Here is a tiny trained network, its code and every weight. The questions are about switching its units off for an input and a class, where a switched-off unit gives its printed mean instead of its output.

import numpy as np


def w(rows, s, z=0):
    codes = np.array(rows[::2]) - 128.0
    scale = np.full(codes.shape[1], s)
    scale[-1] = z or s
    return codes * scale


def f(y):
    return np.maximum(y, 0)


def log_softmax(a):
    a = a - a.max(-1, keepdims=True)
    return a - np.log(np.exp(a).sum(-1, keepdims=True))


def net(x, mask):
    res = np.array(x, float).reshape(1, 6) / 4 @ E
    y = f(res @ A[0][:, :-1].T + A[0][:, -1])
    res = res + np.where(mask, y, B[0][:, -1]) @ B[0][:, :-1]
    return log_softmax(res[-1] @ U[:, :-1].T + U[:, -1])


A, B = {}, {}
E = w([
[119,131,130,131],'x0',
[142,38,168,201],'x1',
[255,92,72,112],'x2',
[125,130,130,126],'x3',
[128,136,131,128],'x4',
[135,57,144,32],'x5',
],0.0057)
A[0] = w([
[70,117,219,139,108],'neuron 0',
[170,116,76,139,109],'neuron 1',
[134,75,147,65,146],'neuron 2',
[58,141,123,162,100],'neuron 3',
[133,228,86,69,131],'neuron 4',
[125,177,81,101,119],'neuron 5',
[141,170,125,210,88],'neuron 6',
[128,148,123,155,83],'neuron 7',
[122,46,182,185,60],'neuron 8',
[147,179,146,203,105],'neuron 9',
[112,169,89,46,133],'neuron 10',
[194,146,117,135,161],'neuron 11',
[127,85,140,169,97],'neuron 12',
[137,170,94,197,60],'neuron 13',
[170,108,83,89,254],'neuron 14',
[142,152,151,185,85],'neuron 15',
[146,163,110,167,63],'neuron 16',
[108,129,242,188,96],'neuron 17',
[107,165,102,52,90],'neuron 18',
[209,95,134,77,72],'neuron 19',
[123,52,181,144,93],'neuron 20',
[130,89,144,156,100],'neuron 21',
[84,133,174,137,99],'neuron 22',
[155,186,165,157,77],'neuron 23',
[73,167,250,144,93],'neuron 24',
[130,84,136,210,85],'neuron 25',
[35,176,140,107,120],'neuron 26',
[96,135,186,131,116],'neuron 27',
[155,86,174,69,171],'neuron 28',
[106,106,121,63,248],'neuron 29',
[144,123,79,154,193],'neuron 30',
],0.011,0.0025)
B[0] = w([
[168,147,37,121,204],'neuron 0',
[114,83,77,90,190],'neuron 1',
[28,190,139,85,213],'neuron 2',
[172,158,39,75,190],'neuron 3',
[202,64,232,221,235],'neuron 4',
[253,96,143,225,187],'neuron 5',
[82,211,200,80,206],'neuron 6',
[51,115,131,103,150],'neuron 7',
[187,67,179,190,211],'neuron 8',
[42,189,167,22,207],'neuron 9',
[194,167,197,201,215],'neuron 10',
[86,65,41,98,204],'neuron 11',
[224,125,166,172,175],'neuron 12',
[57,151,196,61,191],'neuron 13',
[63,138,71,133,253],'neuron 14',
[105,213,158,62,175],'neuron 15',
[100,154,177,33,164],'neuron 16',
[172,124,90,93,212],'neuron 17',
[192,88,194,170,193],'neuron 18',
[123,150,97,76,224],'neuron 19',
[161,155,207,196,195],'neuron 20',
[204,135,176,162,167],'neuron 21',
[203,109,63,69,174],'neuron 22',
[64,188,198,97,164],'neuron 23',
[171,90,51,65,218],'neuron 24',
[181,161,215,143,203],'neuron 25',
[252,68,47,124,213],'neuron 26',
[169,113,68,110,172],'neuron 27',
[54,166,108,99,218],'neuron 28',
[95,193,199,153,221],'neuron 29',
[115,149,81,108,190],'neuron 30',
],0.0049,0.0046)
U = w([
[139,166,121,99,253],'0',
[184,133,64,34,140],'1',
[207,125,188,135,77],'2',
[71,206,193,2,82],'3',
[123,151,140,83,68],'4',
],0.0076,0.0027)

Each question gives the input, the list of numbers given to net, and the class t.
The units are the neurons (one row each of A and B). Each row of codes is followed by its name. A weight is (code - 128) times the scale printed after its matrix; where a second scale follows, it is the last column's (A, B and U).
mask holds one flag per neuron, in row order. A switched-off neuron (its flag False) gives its mean, the last column of its row in B, instead of its output. The means were averaged over made-up inputs and are rounded, as every weight is.
A unit's drop is (log p(t) with every unit on - log p(t) with that unit switched off) / (log p(t) with every unit on - log p(t) with every unit switched off).
The circuit of an input: a set's keep is (log p(t) with only the set's units on - log p(t) with every unit switched off) / (log p(t) with every unit on - log p(t) with every unit switched off). Starting from the 12 units with the biggest drops (on a tie, the unit counted first), units are removed one at a time, each time the one whose removal leaves the highest keep (on an exact tie, the one counted first), for as long as the keep stays at least 0.8.
circuit, biggest first: the units of the circuit, biggest drop first
most important unit: the unit with the biggest drop
top k neurons: the k neurons with the biggest drops, biggest first
drop when u is switched off: that unit's drop, to one decimal
input [-3,5,-8,-5,4,-8], class 1: circuit, biggest first : [neuron 24; neuron 26; neuron 3]
input [-6,-7,2,-3,-5,2], class 2: circuit, biggest first : [neuron 4; neuron 10; neuron 18]
input [-8,6,6,-4,-1,7], class 3: top 2 neurons : [neuron 2; neuron 28]
input [-2,-8,3,3,2,-7], class 2: circuit, biggest first : [neuron 4]
input [0,-6,-8,-4,5,6], class 1: circuit, biggest first : [neuron 26; neuron 24]
input [0,3,-5,-4,6,-8], class 3: circuit, biggest first : [neuron 9; neuron 6]
input [4,-3,-6,-5,3,-4], class 1: circuit, biggest first : [neuron 26; neuron 24; neuron 3]
input [2,-6,-8,-1,-1,2], class 1: circuit, biggest first : [neuron 26; neuron 24]
input [-8,-8,7,-7,-4,0], class 2: circuit, biggest first : [neuron 4; neuron 10]
input [1,-8,-1,-1,6,-5], class 2: top 2 neurons : [neuron 4; neuron 5]
input [-3,5,-3,5,-1,-7], class 3: top 2 neurons : [neuron 9; neuron 6]
input [-8,-7,4,-1,3,-5], class 2: top 3 neurons : [neuron 4; neuron 5; neuron 10]
input [2,-8,7,3,4,8], class 2: top 4 neurons : [neuron 4; neuron 10; neuron 18; neuron 5]
input [-2,-1,5,4,-4,7], class 3: most important unit : neuron 2
input [4,-8,-4,-1,-3,8], class 2: drop when neuron 5 is switched off : 0.1
input [4,-4,-1,3,-2,4], class 2: drop when neuron 18 is switched off : 0.2
input [3,-5,-6,-5,1,5], class 1: drop when neuron 24 is switched off : 0.2
input [6,6,-7,7,-5,7], class 1: drop when neuron 26 is switched off : 0.1
